Below is a small trained network, with its code and all its weights. Each question gives an input and a target symbol and asks what happens when units are switched off, that is, made to give their printed mean instead of their output.

import numpy as np


def w(rows, s, z=0):
    codes = np.array(rows[::2]) - 128.0
    scale = np.full(codes.shape[1], s)
    scale[-1] = z or s
    return codes * scale


def norm(h):
    return h / np.sqrt((h * h).mean(-1, keepdims=True) + 1e-5)


def f(y):
    return y / 2 * (1 + np.tanh(0.7978845608 * (y + 0.044715 * y**3)))


def softmax(a):
    e = np.exp(a - a.max(-1, keepdims=True))
    return e / e.sum(-1, keepdims=True)


def log_softmax(a):
    a = a - a.max(-1, keepdims=True)
    return a - np.log(np.exp(a).sum(-1, keepdims=True))


def net(x, mask):
    ids = ['ΘΨΩαβγεζημξστφ'.index(c) for c in x.split()]
    T = len(ids)
    res = E[ids] + P[:T]
    u = 0
    for l in range(2):
        q, k, v = (norm(res) @ M[l].T for M in (Q, K, V))
        z = softmax(np.where(np.tri(T) > 0, q @ k.T / 4**0.5, -1e9)) @ v
        res = res + np.where(mask[u], z, O[l][:, -1]) @ O[l][:, :-1]
        u += 1
        y = f(norm(res) @ A[l][:, :-1].T + A[l][:, -1])
        res = res + np.where(mask[u : u + 8], y, B[l][:, -1]) @ B[l][:, :-1]
        u += 8
    return log_softmax(norm(res)[-1] @ U[:, :-1].T + U[:, -1])


Q, K, V, O, A, B = {}, {}, {}, {}, {}, {}
E = w([
[78,138,99,169,193,144,70,95],'Θ',
[158,187,156,96,132,90,162,134],'Ψ',
[134,106,106,130,140,99,80,159],'Ω',
[66,150,78,188,167,189,126,112],'α',
[125,132,123,130,99,105,94,121],'β',
[125,190,159,135,76,153,116,160],'γ',
[94,139,92,189,174,199,170,134],'ε',
[158,161,63,98,158,187,125,126],'ζ',
[119,167,125,125,109,119,71,118],'η',
[56,62,60,3,158,97,189,137],'μ',
[112,168,151,166,137,204,165,155],'ξ',
[104,133,108,190,162,186,119,108],'σ',
[174,175,187,135,60,208,194,114],'τ',
[192,180,147,97,93,162,140,80],'φ',
],0.005)
P = w([
[154,120,157,254,111,82,57,45],'0',
[124,113,164,226,131,94,87,59],'1',
[94,96,161,211,145,85,84,73],'2',
[72,94,130,207,140,74,85,116],'3',
[52,82,104,213,148,58,95,154],'4',
[42,84,78,202,151,54,86,182],'5',
[36,81,60,199,164,50,93,195],'6',
[25,84,36,217,153,51,98,229],'7',
],0.00088)
Q[0] = w([
[65,92,67,195,226,142,86,166],'L0H1',
[253,202,179,68,91,158,148,58],'L0H1',
[102,88,75,157,152,149,57,114],'L0H1',
[26,64,65,186,150,155,53,169],'L0H1',
],0.0035)
K[0] = w([
[93,82,92,10,185,146,188,142],'L0H1',
[226,241,119,254,166,162,58,119],'L0H1',
[140,96,86,35,126,149,130,95],'L0H1',
[55,103,112,34,120,146,213,128],'L0H1',
],0.0037)
V[0] = w([
[131,86,3,35,100,143,153,164],'L0H1',
[145,188,129,230,112,71,215,156],'L0H1',
[234,188,32,145,209,135,86,96],'L0H1',
[108,108,85,180,47,241,127,111],'L0H1',
],0.0017)
O[0] = w([
[115,124,97,3,149,173,99,83,137],'L0H1',
[189,61,174,107,211,113,181,115,118],'L0H1',
[108,93,148,167,109,125,234,232,254],'L0H1',
[127,102,135,139,58,142,122,128,207],'L0H1',
],0.003,0.00078)
A[0] = w([
[78,87,127,72,129,124,205,190,152],'L0N1',
[49,104,55,182,152,205,74,118,162],'L0N2',
[115,158,144,251,142,156,107,114,159],'L0N3',
[176,155,200,82,203,132,125,40,223],'L0N4',
[138,152,31,22,123,156,117,174,165],'L0N5',
[130,202,168,95,101,252,194,73,221],'L0N6',
[76,106,60,183,113,139,38,49,185],'L0N7',
[47,181,171,108,79,60,174,128,254],'L0N8',
],0.0026,0.0014)
B[0] = w([
[144,149,132,158,146,96,141,5,138],'L0N1',
[200,146,181,103,53,111,153,162,251],'L0N2',
[143,82,48,79,54,75,191,86,220],'L0N3',
[130,120,116,252,143,92,132,246,120],'L0N4',
[92,143,198,106,176,87,171,115,177],'L0N5',
[116,95,40,160,77,51,72,191,196],'L0N6',
[213,205,85,138,73,153,197,174,224],'L0N7',
[214,95,56,141,227,118,218,104,180],'L0N8',
],0.0028,0.0022)
Q[1] = w([
[188,188,3,153,102,100,211,232],'L1H1',
[125,99,147,147,125,105,50,102],'L1H1',
[148,151,78,195,80,84,148,211],'L1H1',
[129,164,61,156,115,94,176,188],'L1H1',
],0.0056)
K[1] = w([
[61,88,121,2,250,89,127,126],'L1H1',
[185,113,132,217,31,104,107,205],'L1H1',
[108,78,89,69,210,88,112,193],'L1H1',
[88,109,146,72,224,82,173,138],'L1H1',
],0.0056)
V[1] = w([
[159,215,104,104,129,199,195,106],'L1H1',
[172,158,193,77,254,167,83,198],'L1H1',
[90,123,179,134,103,48,202,56],'L1H1',
[108,37,63,131,93,76,78,126],'L1H1',
],0.0028)
O[1] = w([
[192,174,84,44,168,133,133,136,125],'L1H1',
[118,128,90,130,109,118,189,176,26],'L1H1',
[171,133,172,176,136,104,148,49,58],'L1H1',
[100,1,154,105,173,145,92,116,252],'L1H1',
],0.0046,0.0015)
A[1] = w([
[35,97,11,119,146,129,254,55,196],'L1N1',
[148,162,121,81,106,187,214,193,233],'L1N2',
[154,237,91,79,147,122,118,96,215],'L1N3',
[83,82,175,56,190,106,80,66,220],'L1N4',
[160,115,237,195,112,146,84,64,192],'L1N5',
[63,65,122,186,109,194,159,118,174],'L1N6',
[145,112,134,208,83,140,150,193,254],'L1N7',
[41,62,176,141,170,68,186,171,176],'L1N8',
],0.0032,0.00079)
B[1] = w([
[176,153,196,114,122,88,61,145,227],'L1N1',
[145,102,126,82,129,118,72,76,197],'L1N2',
[58,71,172,165,107,119,136,158,190],'L1N3',
[150,199,1,137,72,64,103,78,147],'L1N4',
[55,124,137,40,152,145,146,125,170],'L1N5',
[131,92,109,82,45,50,114,126,211],'L1N6',
[61,132,108,109,218,86,139,138,250],'L1N7',
[140,99,91,208,59,153,34,75,186],'L1N8',
],0.0034,0.002)
U = w([
[62,179,93,200,223,199,90,101,62],'Θ',
[168,190,114,204,165,41,210,150,205],'Ψ',
[47,35,83,163,71,76,65,150,194],'Ω',
[186,165,62,177,77,217,136,74,88],'α',
[124,146,91,63,149,76,89,1,139],'β',
[37,181,235,101,124,157,112,158,73],'γ',
[223,81,130,168,195,120,163,87,106],'ε',
[154,192,61,34,123,147,149,237,205],'ζ',
[127,219,172,137,62,148,62,91,98],'η',
[197,125,168,94,95,80,95,108,6],'μ',
[33,115,145,113,188,129,194,145,53],'ξ',
[119,75,117,122,100,180,211,80,116],'σ',
[125,131,203,102,79,159,186,94,134],'τ',
[179,86,211,106,215,180,69,154,88],'φ',
],0.0064,0.0023)

Each question gives the input, a string of symbols that net reads in full, and the target symbol t.
The units are the heads (4 rows each of Q, K, V and O) and the neurons (one row each of A and B). Each row of codes is followed by its name. A weight is (code - 128) times the scale printed after its matrix; where a second scale follows, it is the last column's (O, A, B and U).
mask holds one flag per unit, layer by layer, with each layer's heads first. A switched-off unit (its flag False) gives its mean, the last column of its rows in O or B, instead of its output. The means were averaged over made-up inputs and are rounded, as every weight is.
A unit's drop is (log p(t) with every unit on - log p(t) with that unit switched off) / (log p(t) with every unit on - log p(t) with every unit switched off).
The circuit of an input: a set's keep is (log p(t) with only the set's units on - log p(t) with every unit switched off) / (log p(t) with every unit on - log p(t) with every unit switched off). Starting from the 12 units with the biggest drops (on a tie, the unit counted first), units are removed one at a time, each time the one whose removal leaves the highest keep (on an exact tie, the one counted first), for as long as the keep stays at least 0.8.
units of the circuit, in order: the units of the circuit, biggest drop first
unit that matters most: the unit with the biggest drop
top k neurons: the k neurons with the biggest drops, biggest first
top k neurons in layer l: the k neurons of layer l with the biggest drops, biggest first
drop of u: that unit's drop, to one decimal
input β ζ η β Θ, target ζ: units of the circuit, in order -> [L0N7, L1H1, L0N2]
input α Ω η γ ε, target Ω: units of the circuit, in order -> [L1N6, L1N1]
input ζ ξ Ω Ω ζ α ξ ε, target ζ: units of the circuit, in order -> [L0N5, L1H1, L1N1]
input ζ σ Ω ζ γ, target ζ: units of the circuit, in order -> [L0N5, L1H1]
input ε Ω Ψ Θ, target Ψ: top 3 neurons in layer 0 -> [L0N7, L0N3, L0N2]
input ζ α ξ φ η ε, target ζ: units of the circuit, in order -> [L1H1, L0N2]
input σ ζ γ, target ζ: units of the circuit, in order -> [L1H1]
input Ω μ σ, target α: top 3 neurons -> [L0N7, L0N3, L0N6]
input γ Ψ ε, target Ψ: top 2 neurons in layer 1 -> [L1N1, L1N7]
input ζ Ω Ω Ψ α ζ φ, target ζ: top 2 neurons in layer 0 -> [L0N5, L0N3]
input τ β φ Ω α ξ τ, target Ω: top 2 neurons in layer 0 -> [L0N6, L0N2]
input φ τ τ φ, target φ: top 4 neurons in layer 0 -> [L0N6, L0N4, L0N7, L0N2]
input ε σ σ, target σ: top 2 neurons -> [L0N3, L1N5]
input ε μ ξ η, target γ: unit that matters most -> L0N7
input ζ Ω α, target Ω: top 2 neurons in layer 0 -> [L0N6, L0N8]
input ζ μ γ Ψ Ω Ψ σ, target α: top 3 neurons in layer 0 -> [L0N7, L0N3, L0N2]
input η φ γ φ Ω α β μ, target β: top 2 neurons -> [L1N4, L0N1]
input Θ Ψ μ Ω, target ζ: top 3 neurons in layer 1 -> [L1N8, L1N1, L1N6]
input α Ω Ω Ψ γ ε η, target Ψ: top 2 neurons -> [L0N7, L0N8]
input ξ ξ η γ η, target η: top neuron in layer 1 -> [L1N7]
input Ψ α ε μ γ η η, target γ: top 3 neurons in layer 1 -> [L1N3, L1N8, L1N6]
input α μ Ω ξ, target Ω: top 4 neurons -> [L0N6, L1N6, L0N7, L0N3]
input ζ Ω η μ Ω γ τ φ, target Ψ: top 2 neurons in layer 1 -> [L1N8, L1N2]
input α α Ψ Ω ξ γ, target Ω: top 2 neurons in layer 0 -> [L0N4, L0N6]
input Ω Ω τ, target Ω: drop of L1H1 -> 0.2
input σ Ω η σ α, target Ω: drop of L1H1 -> 0.3
input ζ ζ μ α, target η: unit that matters most -> L0H1
input μ Ψ Θ α, target η: drop of L1H1 -> 0.3
input γ τ ε, target ε: drop of L0N5 -> 0.2
